Small tables with named rows and columns. After each table, cells are looked up by row and column.

Table ritumab
        teneb  tukubu  tozurim  kubape    dib    fop
nog     -0.35    0.29    -0.32   -0.31   0.33  -0.32
bik      0.10   -0.09     0.20    0.09  -0.21   0.20
sol     -0.07    0.08    -0.01   -0.05   0.02   0.00
vid     -0.34    0.33    -0.33   -0.33   0.31  -0.33
nebonu  -0.24    0.12    -0.45   -0.15   0.46  -0.47
nusas    0.05   -0.08    -0.12    0.08   0.14  -0.13
bup      0.31   -0.41    -0.05    0.40   0.09  -0.05
zukol   -0.11    0.17     0.11   -0.14  -0.09   0.12
lalolo   0.40   -0.27     0.58    0.32  -0.60   0.58
bigas    0.31   -0.26     0.43    0.30  -0.43   0.44

bik, fop: 0.20
zukol, dib: -0.09
bup, teneb: 0.31
bup, tozurim: -0.05
sol, teneb: -0.07
vid, tukubu: 0.33
bup, tukubu: -0.41
nusas, tukubu: -0.08
nebonu, fop: -0.47
nusas, kubape: 0.08
vid, fop: -0.33
bigas, tukubu: -0.26
lalolo, tozurim: 0.58

Table gupag
           pib  budube   loto
gof      0.709   0.426  0.217
runevap  0.721   0.926  0.274
nozapu   0.202   0.789  0.903
mon      0.924   0.835  0.895
nilomo   0.997   0.653  0.547
pavedu   0.566   0.339  0.940
vakadu   0.522   0.695  0.540
pur      0.229   0.336  0.581
zalof    0.914   0.190  0.603
ton      0.944   0.220  0.220
bege     0.886   0.459  0.739
bep      0.864   0.625  0.069

nozapu, loto => 0.903
bep, pib => 0.864
pur, loto => 0.581
nozapu, budube => 0.789
bege, budube => 0.459
ton, loto => 0.220
Which row has the largest pib? nilomo

fev.csv
,nuza,zuz,sulot,gatis,tolomud,fevaze,bukonu
vilofi,324,505,769,724,244,244,420
nafekeg,686,524,707,492,127,127,210
tep,351,489,825,688,293,293,415
zozi,382,471,844,634,333,333,396
segip,693,510,741,469,162,162,204
tugu,674,475,854,427,294,294,230
rolezat,366,526,736,734,184,184,395

What is the nuza of segip in fev?
693
What is the tolomud of tep in fev?
293
What is the bukonu of zozi in fev?
396
What is the fevaze of zozi in fev?
333
What is the tolomud of rolezat in fev?
184
What is the nuza of vilofi in fev?
324
What is the zuz of tep in fev?
489
What is the gatis of tugu in fev?
427
What is the sulot of segip in fev?
741
What is the sulot of rolezat in fev?
736
What is the zuz of nafekeg in fev?
524
What is the nuza of tep in fev?
351
What is the gatis of vilofi in fev?
724

Table fam
           fot    zab    sos  kavobib
nuvapa    5.46   7.75   7.97    -1.81
penadeb  -4.16  -1.07  -4.02    -8.46
velol    -6.06  -3.66   5.57     7.35
gir      -6.10  -3.61   5.63     7.29
susiv     5.48   7.67   7.91    -1.75
mal       5.53   2.30   5.51     9.50
daz       7.20   5.56  -4.00    -5.95

nuvapa, sos: 7.97
daz, fot: 7.20
susiv, sos: 7.91
penadeb, sos: -4.02
penadeb, zab: -1.07
nuvapa, zab: 7.75
nuvapa, fot: 5.46
mal, zab: 2.30

Table ludaruv
	rit	ralakep	runal	tuvonu	zisedop	fisozud
talaman	67.044	67.499	-59.565	-58.907	-57.432	-56.253
dopomo	-62.428	-62.708	74.975	74.294	72.699	71.586
rer	-17.310	-17.058	27.096	27.025	26.901	27.228

fisozud of talaman: -56.253
fisozud of dopomo: 71.586
ralakep of talaman: 67.499
runal of dopomo: 74.975
ralakep of dopomo: -62.708
runal of talaman: -59.565
runal of rer: 27.096

nus:
,fopo,mido,vize,kivu,zolagod,sus,tedav,zuk,tovi
sifiga,0.8,0.1,0.8,0.8,0.1,0.7,0.8,0.1,0.7
gelur,0.7,0.1,0.1,0.7,0.8,0.1,0.1,0.8,0.7
rer,0.8,0.1,0.8,0.8,0.1,0.7,0.8,0.0,0.8
dag,0.1,0.7,0.1,0.0,0.8,0.0,0.1,0.8,0.0
rir,0.7,0.1,0.8,0.7,0.1,0.7,0.7,0.1,0.7
nabepo,0.7,0.1,0.8,0.8,0.1,0.7,0.7,0.1,0.7
rik,0.1,0.8,0.1,0.1,0.7,0.1,0.0,0.8,0.1
vebozit,0.1,0.7,0.0,0.1,0.8,0.1,0.1,0.8,0.1

fopo of gelur = 0.7
kivu of nabepo = 0.8
tovi of sifiga = 0.7
tovi of rer = 0.8
tovi of gelur = 0.7
zuk of gelur = 0.8
tedav of sifiga = 0.8
zuk of rik = 0.8

bep.csv
,visugo,gaf,lopov,rel,gufe,tuti,fibukos,tutinu,kuvibi
pupesi,202,147,154,91,168,219,160,147,111
dabom,116,89,119,124,160,180,134,140,138
sef,196,177,134,93,197,191,152,147,117
vaf,77,212,186,126,126,199,77,85,177
suk,131,14,172,49,96,171,120,116,185

dabom, gaf -> 89
dabom, lopov -> 119
suk, tuti -> 171
pupesi, tutinu -> 147
vaf, tuti -> 199
pupesi, lopov -> 154
suk, fibukos -> 120
dabom, visugo -> 116
vaf, gaf -> 212
suk, tutinu -> 116
vaf, rel -> 126
suk, rel -> 49
suk, gaf -> 14
Which row has the largest kuvibi? suk

bogibit:
fields: bes, kuvuta, nolu, vakapad, lapubo, der, samek, lat
bolafog: [144, 129, 121, 129, 104, 132, 151, 131]
difup: [150, 141, 125, 119, 166, 124, 114, 126]
lom: [112, 56, 119, 97, 123, 128, 135, 127]
mekiko: [116, 203, 184, 130, 180, 144, 146, 126]
bifarir: [129, 167, 148, 162, 89, 124, 153, 133]
sunetel: [98, 71, 126, 114, 116, 136, 116, 125]
gasaki: [143, 132, 185, 119, 116, 124, 125, 132]
dusi: [166, 156, 104, 116, 126, 132, 118, 121]

What is the lapubo of bolafog in bogibit? 104
What is the lat of mekiko in bogibit? 126
What is the lat of difup in bogibit? 126
What is the kuvuta of difup in bogibit? 141
What is the bes of difup in bogibit? 150
What is the nolu of bifarir in bogibit? 148
What is the lapubo of lom in bogibit? 123
What is the bes of bolafog in bogibit? 144
What is the der of bifarir in bogibit? 124
What is the vakapad of sunetel in bogibit? 114
What is the vakapad of gasaki in bogibit? 119
What is the bes of sunetel in bogibit? 98
What is the samek of dusi in bogibit? 118
What is the lat of sunetel in bogibit? 125
What is the nolu of mekiko in bogibit? 184
What is the lapubo of sunetel in bogibit? 116
Row with the largest lapubo: mekiko

